Below is a small trained network, with its code and all its weights. Each question gives an input and a target symbol and asks what happens when units are switched off, that is, made to give their printed mean instead of their output.

import numpy as np


def w(rows, s, z=0):
    codes = np.array(rows[::2]) - 128.0
    scale = np.full(codes.shape[1], s)
    scale[-1] = z or s
    return codes * scale


def f(y):
    return np.maximum(y, 0)


def softmax(a):
    e = np.exp(a - a.max(-1, keepdims=True))
    return e / e.sum(-1, keepdims=True)


def log_softmax(a):
    a = a - a.max(-1, keepdims=True)
    return a - np.log(np.exp(a).sum(-1, keepdims=True))


def net(x, mask):
    ids = ['ΓΘΛΞΣΦΨΩαβεζημπτ'.index(c) for c in x.split()]
    T = len(ids)
    res = E[ids] + P[:T]
    q, k, v = (res @ M[0].T for M in (Q, K, V))
    z = softmax(np.where(np.tri(T) > 0, q @ k.T / 4**0.5, -1e9)) @ v
    res = res + np.where(mask[0], z, O[0][:, -1]) @ O[0][:, :-1]
    y = f(res @ A[0][:, :-1].T + A[0][:, -1])
    res = res + np.where(mask[1:9], y, B[0][:, -1]) @ B[0][:, :-1]
    return log_softmax(res[-1] @ U[:, :-1].T + U[:, -1])


Q, K, V, O, A, B = {}, {}, {}, {}, {}, {}
E = w([
[98,142,69,71,26],'Γ',
[51,172,159,128,101],'Θ',
[239,188,74,181,81],'Λ',
[197,180,203,72,141],'Ξ',
[87,157,123,89,95],'Σ',
[97,160,122,59,116],'Φ',
[157,212,131,117,187],'Ψ',
[157,167,205,164,50],'Ω',
[92,135,142,96,47],'α',
[79,151,94,107,85],'β',
[135,210,241,157,152],'ε',
[108,205,157,251,173],'ζ',
[62,158,93,144,85],'η',
[70,159,146,129,108],'μ',
[112,138,153,52,69],'π',
[75,168,69,96,98],'τ',
],0.013)
P = w([
[111,53,146,119,171],'0',
[91,121,163,91,146],'1',
[103,145,156,82,129],'2',
[115,164,149,88,117],'3',
[115,201,145,71,96],'4',
[126,213,138,74,87],'5',
[125,238,147,75,82],'6',
[135,249,133,70,61],'7',
[145,254,130,73,52],'8',
],0.0067)
Q[0] = w([
[147,29,127,128,161],'H0',
[193,115,110,107,142],'H0',
[133,98,107,131,188],'H0',
[2,247,174,39,72],'H0',
],0.029)
K[0] = w([
[50,125,133,80,107],'H0',
[138,84,119,110,154],'H0',
[80,145,118,105,147],'H0',
[217,254,126,153,107],'H0',
],0.031)
V[0] = w([
[175,93,102,220,64],'H0',
[222,136,75,42,210],'H0',
[87,54,36,63,3],'H0',
[223,67,237,56,56],'H0',
],0.015)
O[0] = w([
[105,47,177,189,88,123],'H0',
[155,89,87,77,232,139],'H0',
[27,75,66,62,44,2],'H0',
[120,90,249,11,125,195],'H0',
],0.015,0.0087)
A[0] = w([
[48,142,71,167,66,90],'N0',
[81,110,2,125,136,19],'N1',
[137,145,189,204,162,130],'N2',
[163,50,90,103,202,136],'N3',
[68,170,145,92,130,254],'N4',
[111,172,134,65,136,3],'N5',
[109,90,210,155,119,30],'N6',
[240,161,107,137,46,38],'N7',
],0.0098,0.003)
B[0] = w([
[77,122,247,175,158,169],'N0',
[161,112,37,94,255,152],'N1',
[74,103,101,65,98,255],'N2',
[136,118,122,214,85,179],'N3',
[183,134,100,143,107,187],'N4',
[134,80,131,152,108,191],'N5',
[164,157,55,152,120,191],'N6',
[62,115,107,120,147,193],'N7',
],0.014,0.02)
U = w([
[90,110,112,122,124,13],'Γ',
[105,223,140,179,104,121],'Θ',
[118,98,69,202,81,170],'Λ',
[156,147,148,140,131,176],'Ξ',
[108,160,105,132,115,89],'Σ',
[133,134,44,113,107,96],'Φ',
[151,253,79,198,126,203],'Ψ',
[146,241,85,145,40,138],'Ω',
[84,131,138,151,76,181],'α',
[100,157,113,145,130,70],'β',
[99,210,127,82,120,252],'ε',
[71,181,70,148,89,89],'ζ',
[96,173,132,175,132,57],'η',
[107,207,130,171,107,116],'μ',
[113,110,87,89,80,4],'π',
[114,155,96,147,143,54],'τ',
],0.0056,0.0036)

Each question gives the input, a string of symbols that net reads in full, and the target symbol t.
The units are the heads (4 rows each of Q, K, V and O) and the neurons (one row each of A and B). Each row of codes is followed by its name. A weight is (code - 128) times the scale printed after its matrix; where a second scale follows, it is the last column's (O, A, B and U).
mask holds one flag per unit, heads first, then neurons. A switched-off unit (its flag False) gives its mean, the last column of its rows in O or B, instead of its output. The means were averaged over made-up inputs and are rounded, as every weight is.
A unit's drop is (log p(t) with every unit on - log p(t) with that unit switched off) / (log p(t) with every unit on - log p(t) with every unit switched off).
The circuit of an input: a set's keep is (log p(t) with only the set's units on - log p(t) with every unit switched off) / (log p(t) with every unit on - log p(t) with every unit switched off). Starting from all 9 units, units are removed one at a time, each time the one whose removal leaves the highest keep (on an exact tie, the one counted first), for as long as the keep stays at least 0.8.
units of the circuit, in order: the units of the circuit, biggest drop first
top k neurons: the k neurons with the biggest drops, biggest first
drop of u: that unit's drop, to one decimal
input Φ η ζ π, target ζ: units of the circuit, in order	[H0, N2, N7]
input α α Φ Σ Φ Σ Ω μ, target Ω: units of the circuit, in order	[H0, N6, N4]
input α Φ Φ Φ, target Φ: units of the circuit, in order	[H0, N1]
input β ε Φ α τ α ε Φ, target ε: units of the circuit, in order	[H0, N2, N3]
input α Ψ α α τ, target Ψ: top neuron	[N3]
input μ Ξ τ Θ Θ α ε ζ Φ, target ζ: top 2 neurons	[N2, N7]
input α α Ξ Φ Σ Φ, target Ξ: top 2 neurons	[N2, N5]
input Ψ ζ β α Θ, target ζ: units of the circuit, in order	[N2, H0, N7]
input η τ α, target α: units of the circuit, in order	[H0, N0]
input τ Ω Ξ ζ α π Ξ, target Ξ: units of the circuit, in order	[H0, N5, N2]
input Θ η τ ζ Ξ Φ π, target Ξ: top 2 neurons	[N2, N5]
input Ξ Ω Ξ τ α Σ, target Ξ: units of the circuit, in order	[H0, N2, N5]
input Ω τ ε β τ, target ε: top 2 neurons	[N2, N3]
input α π α Ψ Ψ Φ, target Ψ: units of the circuit, in order	[H0]
input Ψ π Φ μ, target Ψ: drop of N1	0.0
input μ Ξ ε Θ α α, target ε: drop of H0	0.7
input β π π, target π: drop of N0	0.1
